X =
array([[568, 522, 472, 609, 443, 699, 746, 606, 632, 448, 682, 715, 797,
        536],
       [738, 463, 337, 751, 343, 913, 591, 644, 558, 329, 642, 747, 543,
        699],
       [538, 551, 423, 502, 482, 586, 568, 569, 593, 388, 573, 694, 698,
        657],
       [585, 460, 459, 534, 416, 663, 580, 650, 551, 393, 813, 619, 739,
        606],
       [650, 591, 396, 836, 370, 606, 606, 778, 544, 430, 777, 690, 544,
        703],
       [546, 595, 428, 665, 486, 653, 701, 775, 718, 348, 635, 554, 632,
        683],
       [589, 455, 366, 567, 418, 568, 660, 556, 636, 185, 689, 773, 630,
        477],
       [688, 641, 362, 529, 482, 694, 724, 555, 837, 304, 641, 575, 697,
        458],
       [588, 430, 405, 581, 405, 597, 604, 541, 702, 399, 612, 607, 709,
        494],
       [532, 508, 348, 451, 371, 638, 611, 786, 525, 393, 593, 624, 861,
        563],
       [532, 454, 257, 582, 511, 572, 629, 702, 562, 407, 616, 668, 558,
        636],
       [537, 522, 383, 561, 504, 698, 608, 665, 561, 341, 628, 659, 583,
        606],
       [767, 598, 323, 481, 516, 662, 625, 616, 573, 321, 666, 575, 538,
        656],
       [567, 616, 364, 707, 357, 594, 645, 598, 574, 331, 604, 553, 670,
        661],
       [610, 575, 479, 608, 430, 655, 575, 651, 742, 300, 619, 661, 656,
        470]])
Rows and columns are counted from 0.
(0, 0) = 568
(7, 13) = 458
(2, 10) = 573
(12, 5) = 662
(5, 9) = 348
(0, 9) = 448
(4, 8) = 544
(9, 0) = 532
(6, 2) = 366
(10, 7) = 702
(3, 12) = 739
(9, 12) = 861
(13, 13) = 661
(6, 6) = 660
(0, 5) = 699
(6, 1) = 455
(12, 3) = 481
(12, 4) = 516
(10, 2) = 257
(9, 10) = 593
(14, 9) = 300
(0, 12) = 797
(4, 9) = 430
(6, 9) = 185
(1, 12) = 543
(2, 0) = 538
(1, 8) = 558
(11, 3) = 561
(0, 2) = 472
(14, 7) = 651
(3, 4) = 416
(14, 4) = 430
(12, 6) = 625
(7, 12) = 697
(10, 12) = 558
(3, 1) = 460
(13, 5) = 594

x =
  -8.020    46.416   103.741    64.239   115.067   -16.146   -42.044    47.801   107.378  -152.894   -35.539   -17.868   -58.530
 -65.205    12.214  -148.997   -15.875    -4.597   -22.539   -63.416    12.887  -176.340    47.302    61.066     1.951    72.603
 -80.009  -157.044    97.564    -8.320   162.342   -30.780   -13.289    -0.091   -78.837   -18.970   -42.790    67.034     8.459
  68.872   -91.037  -132.694     5.580   110.330   160.219    50.869    -9.717   117.825   -45.747     0.342    84.829    94.421
 -78.047    62.836   -95.498   -34.813   190.728   186.442    46.794    66.610   -52.770    81.965     1.076   -48.291   206.401
  14.278    30.547   204.491  -148.537   -92.359   -71.908    95.171   -72.849   -14.205    64.121    18.531   302.659   -77.697
 -10.172    -4.629    32.417    43.392    57.615    37.391   124.506    95.964   -48.225    51.769     2.842    72.928   -70.624
-148.125    28.429   150.690    71.288   191.539    49.041   -58.914   -26.366   109.309     2.432    32.874   198.453  -128.352
  -9.034   104.145  -142.563   176.812   193.718    11.215    43.874   -30.411    74.801   127.619    32.049   109.597    73.100
  26.773   -65.521  -123.681    19.237   184.216   191.662   105.702    18.549   109.841   -41.730  -154.221   -86.906   -65.017
 -74.555  -152.488    18.068    16.807   -50.552   -78.016   -87.999   167.214    65.923    59.313    82.472   -23.281   -26.554
  57.946    92.583   102.275   133.211    95.536   -33.881   -87.641   -59.752   206.396     2.996   -90.314  -150.046   133.485
 136.230    68.159   -26.156   129.221   149.853    95.449     7.611  -150.054    13.451   -24.059     5.246    86.552   -77.469
-167.008    36.467  -115.073    87.304   144.496   -88.454    12.751   -36.695   -26.923    77.936   -42.309    27.133  -119.901
x[0][0] => -8.020
x[8][6] => 43.874
x[0][1] => 46.416
x[6][7] => 95.964
x[6][11] => 72.928
x[8][11] => 109.597
x[:, 0] => [-8.020, -65.205, -80.009, 68.872, -78.047, 14.278, -10.172, -148.125, -9.034, 26.773, -74.555, 57.946, 136.230, -167.008]
x[9][3] => 19.237
x[:, 5] => [-16.146, -22.539, -30.780, 160.219, 186.442, -71.908, 37.391, 49.041, 11.215, 191.662, -78.016, -33.881, 95.449, -88.454]
x[:, 3] => [64.239, -15.875, -8.320, 5.580, -34.813, -148.537, 43.392, 71.288, 176.812, 19.237, 16.807, 133.211, 129.221, 87.304]
x[12][7] => -150.054
x[9][0] => 26.773
x[11] => [57.946, 92.583, 102.275, 133.211, 95.536, -33.881, -87.641, -59.752, 206.396, 2.996, -90.314, -150.046, 133.485]
x[:, 7] => [47.801, 12.887, -0.091, -9.717, 66.610, -72.849, 95.964, -26.366, -30.411, 18.549, 167.214, -59.752, -150.054, -36.695]
x[3][11] => 84.829
x[:, 11] => [-17.868, 1.951, 67.034, 84.829, -48.291, 302.659, 72.928, 198.453, 109.597, -86.906, -23.281, -150.046, 86.552, 27.133]
x[5][1] => 30.547
x[10][11] => -23.281
x[2] => [-80.009, -157.044, 97.564, -8.320, 162.342, -30.780, -13.289, -0.091, -78.837, -18.970, -42.790, 67.034, 8.459]
x[8][10] => 32.049
x[4][10] => 1.076
x[9][10] => -154.221
x[8][4] => 193.718
x[12][8] => 13.451
x[1][5] => -22.539
x[5][5] => -71.908
x[6] => [-10.172, -4.629, 32.417, 43.392, 57.615, 37.391, 124.506, 95.964, -48.225, 51.769, 2.842, 72.928, -70.624]
x[10] => [-74.555, -152.488, 18.068, 16.807, -50.552, -78.016, -87.999, 167.214, 65.923, 59.313, 82.472, -23.281, -26.554]
x[13][4] => 144.496
x[9][8] => 109.841
x[2][6] => -13.289
x[12][11] => 86.552
x[2][7] => -0.091
x[8][8] => 74.801
x[:, 2] => [103.741, -148.997, 97.564, -132.694, -95.498, 204.491, 32.417, 150.690, -142.563, -123.681, 18.068, 102.275, -26.156, -115.073]
x[1][4] => -4.597
